Here is a tiny trained network, its code and every weight. The questions are about switching its units off for an input and a class, where a switched-off unit gives its printed mean instead of its output.

import numpy as np


def w(rows, s, z=0):
    codes = np.array(rows[::2]) - 128.0
    scale = np.full(codes.shape[1], s)
    scale[-1] = z or s
    return codes * scale


def f(y):
    return y / 2 * (1 + np.tanh(0.7978845608 * (y + 0.044715 * y**3)))


def log_softmax(a):
    a = a - a.max(-1, keepdims=True)
    return a - np.log(np.exp(a).sum(-1, keepdims=True))


def net(x, mask):
    res = np.array(x, float).reshape(1, 4) / 4 @ E
    y = f(res @ A[0][:, :-1].T + A[0][:, -1])
    res = res + np.where(mask, y, B[0][:, -1]) @ B[0][:, :-1]
    return log_softmax(res[-1] @ U[:, :-1].T + U[:, -1])


A, B = {}, {}
E = w([
[190,212,214,163,149],'x0',
[127,221,1,100,193],'x1',
[75,119,144,203,203],'x2',
[194,57,144,83,244],'x3',
],0.0093)
A[0] = w([
[171,188,157,145,151,79],'N1',
[149,192,26,116,147,64],'N2',
[58,119,139,200,180,160],'N3',
[113,188,119,105,163,86],'N4',
[116,163,97,179,68,143],'N5',
[162,73,108,94,217,93],'N6',
[246,217,195,180,135,1],'N7',
[213,114,149,99,210,97],'N8',
[97,175,126,170,53,83],'N9',
[146,161,83,105,181,136],'N10',
[122,160,72,87,158,97],'N11',
[63,119,143,184,170,72],'N12',
[126,53,198,161,66,61],'N13',
[20,25,71,37,108,49],'N14',
[143,179,83,115,154,114],'N15',
[202,72,124,88,167,93],'N16',
[180,133,136,43,73,115],'N17',
[91,181,124,149,79,67],'N18',
[161,46,185,134,124,88],'N19',
[176,166,109,38,64,140],'N20',
[92,135,124,221,185,79],'N21',
[133,165,200,125,138,89],'N22',
[92,66,78,147,127,125],'N23',
[130,174,75,144,178,125],'N24',
],0.011,0.0056)
B[0] = w([
[185,174,80,123,55,181],'N1',
[138,48,169,164,68,232],'N2',
[200,99,58,44,208,235],'N3',
[163,80,120,152,71,171],'N4',
[59,138,95,144,210,223],'N5',
[79,170,72,159,150,237],'N6',
[173,200,61,154,74,238],'N7',
[60,157,55,196,191,235],'N8',
[44,105,68,159,172,229],'N9',
[94,77,202,153,99,210],'N10',
[154,82,175,168,93,192],'N11',
[184,97,34,99,179,183],'N12',
[142,37,153,183,67,243],'N13',
[191,252,70,150,30,255],'N14',
[123,76,185,151,74,195],'N15',
[34,172,94,188,198,207],'N16',
[148,55,16,12,255,201],'N17',
[44,142,29,178,170,196],'N18',
[126,74,148,191,98,214],'N19',
[161,93,50,72,191,224],'N20',
[181,94,43,41,212,206],'N21',
[181,142,93,129,71,177],'N22',
[188,212,153,117,104,193],'N23',
[154,67,187,151,62,216],'N24',
],0.0087,0.0079)
U = w([
[4,159,100,208,158,116],'0',
[141,34,160,197,78,109],'1',
[183,85,91,51,180,115],'2',
[191,247,111,172,69,111],'3',
[103,141,157,119,142,252],'4',
[97,147,183,106,132,109],'5',
[96,141,181,94,134,108],'6',
[96,145,178,97,129,110],'7',
],0.016,0.027)

Each question gives the input, the list of numbers given to net, and the class t.
The units are the neurons (one row each of A and B). Each row of codes is followed by its name. A weight is (code - 128) times the scale printed after its matrix; where a second scale follows, it is the last column's (A, B and U).
mask holds one flag per neuron, in row order. A switched-off neuron (its flag False) gives its mean, the last column of its row in B, instead of its output. The means were averaged over made-up inputs and are rounded, as every weight is.
A unit's drop is (log p(t) with every unit on - log p(t) with that unit switched off) / (log p(t) with every unit on - log p(t) with every unit switched off).
The circuit of an input: a set's keep is (log p(t) with only the set's units on - log p(t) with every unit switched off) / (log p(t) with every unit on - log p(t) with every unit switched off). Starting from the 12 units with the biggest drops (on a tie, the unit counted first), units are removed one at a time, each time the one whose removal leaves the highest keep (on an exact tie, the one counted first), for as long as the keep stays at least 0.8.
units of the circuit, in order: the units of the circuit, biggest drop first
k most important neurons: the k neurons with the biggest drops, biggest first
drop of u: that unit's drop, to one decimal
input [7,-6,-1,3], class 3: units of the circuit, in order	(N7)
input [-3,-3,1,-2], class 4: 4 most important neurons	(N7, N2, N24, N1)
input [-6,-7,8,3], class 2: 3 most important neurons	(N3, N12, N21)
input [-1,6,7,4], class 2: 2 most important neurons	(N21, N3)
input [2,2,-4,-2], class 2: 2 most important neurons	(N20, N17)
input [5,-3,-5,-1], class 2: 4 most important neurons	(N17, N14, N20, N23)
input [6,4,5,0], class 3: 3 most important neurons	(N7, N17, N1)
input [6,7,-4,8], class 0: 2 most important neurons	(N8, N16)
input [-6,-5,-5,-2], class 3: 2 most important neurons	(N14, N3)
input [-8,-4,6,-7], class 3: 2 most important neurons	(N14, N23)
input [-5,-6,7,5], class 2: 2 most important neurons	(N3, N12)
input [-5,1,-4,-2], class 3: 3 most important neurons	(N14, N3, N21)
input [7,5,-2,-8], class 0: drop of N18	0.3
input [6,-3,-7,7], class 0: drop of N21	0.1
input [-6,-2,-4,7], class 0: units of the circuit, in order	(N16)
input [5,-3,-3,2], class 3: drop of N7	0.4
